Below is a small trained network, with its code and all its weights. Each question gives an input and a target symbol and asks what happens when units are switched off, that is, made to give their printed mean instead of their output.

import numpy as np


def w(rows, s, z=0):
    codes = np.array(rows[::2]) - 128.0
    scale = np.full(codes.shape[1], s)
    scale[-1] = z or s
    return codes * scale


def norm(h):
    return h / np.sqrt((h * h).mean(-1, keepdims=True) + 1e-5)


def f(y):
    return np.maximum(y, 0)


def softmax(a):
    e = np.exp(a - a.max(-1, keepdims=True))
    return e / e.sum(-1, keepdims=True)


def log_softmax(a):
    a = a - a.max(-1, keepdims=True)
    return a - np.log(np.exp(a).sum(-1, keepdims=True))


def net(x, mask):
    ids = ['αβγεζηθλμξστφψ'.index(c) for c in x.split()]
    T = len(ids)
    res = E[ids] + P[:T]
    r = norm(res)
    for j in range(2):
        rows = slice(2 * j, 2 * j + 2)
        q, k, v = (r @ M[0][rows].T for M in (Q, K, V))
        z = softmax(np.where(np.tri(T) > 0, q @ k.T / 2**0.5, -1e9)) @ v
        o = O[0][rows]
        res = res + np.where(mask[j], z, o[:, -1]) @ o[:, :-1]
    y = f(norm(res) @ A[0][:, :-1].T + A[0][:, -1])
    res = res + np.where(mask[2:18], y, B[0][:, -1]) @ B[0][:, :-1]
    return log_softmax(norm(res)[-1] @ U[:, :-1].T + U[:, -1])


Q, K, V, O, A, B = {}, {}, {}, {}, {}, {}
E = w([
[126,146,74],'α',
[167,126,137],'β',
[135,107,110],'γ',
[97,131,6],'ε',
[118,127,169],'ζ',
[107,156,88],'η',
[130,136,117],'θ',
[115,126,92],'λ',
[211,73,143],'μ',
[135,192,135],'ξ',
[201,96,129],'σ',
[174,154,139],'τ',
[110,132,15],'φ',
[154,119,112],'ψ',
],0.015)
P = w([
[103,23,34],'0',
[213,255,156],'1',
[152,213,154],'2',
[134,197,148],'3',
[121,189,143],'4',
[112,182,143],'5',
[104,177,145],'6',
],0.0047)
Q[0] = w([
[171,4,5],'H0',
[82,156,119],'H0',
[187,124,114],'H1',
[171,52,182],'H1',
],0.017)
K[0] = w([
[102,24,6],'H0',
[84,134,135],'H0',
[164,161,114],'H1',
[118,221,163],'H1',
],0.019)
V[0] = w([
[180,184,152],'H0',
[207,70,118],'H0',
[254,144,47],'H1',
[80,224,167],'H1',
],0.01)
O[0] = w([
[105,63,76,223],'H0',
[41,121,198,132],'H0',
[254,183,111,254],'H1',
[147,17,79,95],'H1',
],0.0082,0.0023)
A[0] = w([
[150,110,166,211],'N0',
[203,107,178,182],'N1',
[161,105,254,125],'N2',
[159,169,122,49],'N3',
[147,100,117,171],'N4',
[77,137,91,1],'N5',
[146,108,159,84],'N6',
[117,85,181,45],'N7',
[149,110,162,198],'N8',
[154,103,146,193],'N9',
[86,156,194,122],'N10',
[121,155,163,80],'N11',
[142,131,244,142],'N12',
[120,157,163,76],'N13',
[125,152,170,169],'N14',
[153,104,162,191],'N15',
],0.014,0.0023)
B[0] = w([
[125,171,132,191],'N0',
[83,118,223,254],'N1',
[209,79,224,205],'N2',
[91,58,71,193],'N3',
[115,174,157,193],'N4',
[113,78,199,147],'N5',
[152,120,94,154],'N6',
[192,104,90,172],'N7',
[134,168,128,186],'N8',
[146,157,149,197],'N9',
[138,189,56,167],'N10',
[117,184,105,155],'N11',
[126,86,254,192],'N12',
[124,188,92,157],'N13',
[98,165,86,171],'N14',
[145,166,132,194],'N15',
],0.019,0.0058)
U = w([
[136,176,198,211],'α',
[248,121,126,178],'β',
[127,36,124,254],'γ',
[140,127,103,36],'ε',
[128,149,94,75],'ζ',
[71,166,103,102],'η',
[137,127,110,16],'θ',
[29,108,138,92],'λ',
[139,133,110,14],'μ',
[132,155,99,57],'ξ',
[131,120,94,68],'σ',
[120,109,81,114],'τ',
[151,120,98,39],'φ',
[131,171,106,27],'ψ',
],0.018,0.0056)

Each question gives the input, a string of symbols that net reads in full, and the target symbol t.
The units are the heads (2 rows each of Q, K, V and O) and the neurons (one row each of A and B). Each row of codes is followed by its name. A weight is (code - 128) times the scale printed after its matrix; where a second scale follows, it is the last column's (O, A, B and U).
mask holds one flag per unit, heads first, then neurons. A switched-off unit (its flag False) gives its mean, the last column of its rows in O or B, instead of its output. The means were averaged over made-up inputs and are rounded, as every weight is.
A unit's drop is (log p(t) with every unit on - log p(t) with that unit switched off) / (log p(t) with every unit on - log p(t) with every unit switched off).
The circuit of an input: a set's keep is (log p(t) with only the set's units on - log p(t) with every unit switched off) / (log p(t) with every unit on - log p(t) with every unit switched off). Starting from the 12 units with the biggest drops (on a tie, the unit counted first), units are removed one at a time, each time the one whose removal leaves the highest keep (on an exact tie, the one counted first), for as long as the keep stays at least 0.8.
circuit, biggest first: the units of the circuit, biggest drop first
unit that matters most: the unit with the biggest drop
k most important neurons: the k neurons with the biggest drops, biggest first
heads that matter: for each layer, one digit per head in row order, 1 if its drop is at least 0.15 and else 0, layers parted by /
drop of u: that unit's drop, to one decimal
input σ ζ η ζ, target β: circuit, biggest first => [N1, H1, N12, H0]
input ζ σ ζ ε, target λ: circuit, biggest first => [H1]
input σ η σ ζ ζ σ ζ, target γ: circuit, biggest first => [H1, H0, N1]
input ζ λ σ μ λ ζ φ, target λ: circuit, biggest first => [H1, N5, N2]
input ζ σ ψ ζ λ β ξ, target η: heads that matter => 01
input ξ λ λ, target β: heads that matter => 11
input ξ ζ λ, target β: heads that matter => 01
input σ ζ ζ, target β: 2 most important neurons => [N1, N7]
input ζ ζ τ μ η, target λ: heads that matter => 11
input ζ μ ζ ζ μ λ, target η: heads that matter => 01
input σ ζ ζ γ η ζ, target γ: drop of N10 => 0.2
input ζ ξ α, target η: drop of N1 => 0.1
input ζ μ ζ ζ θ, target λ: drop of H0 => 0.4
input ζ ζ ξ θ, target λ: unit that matters most => H1
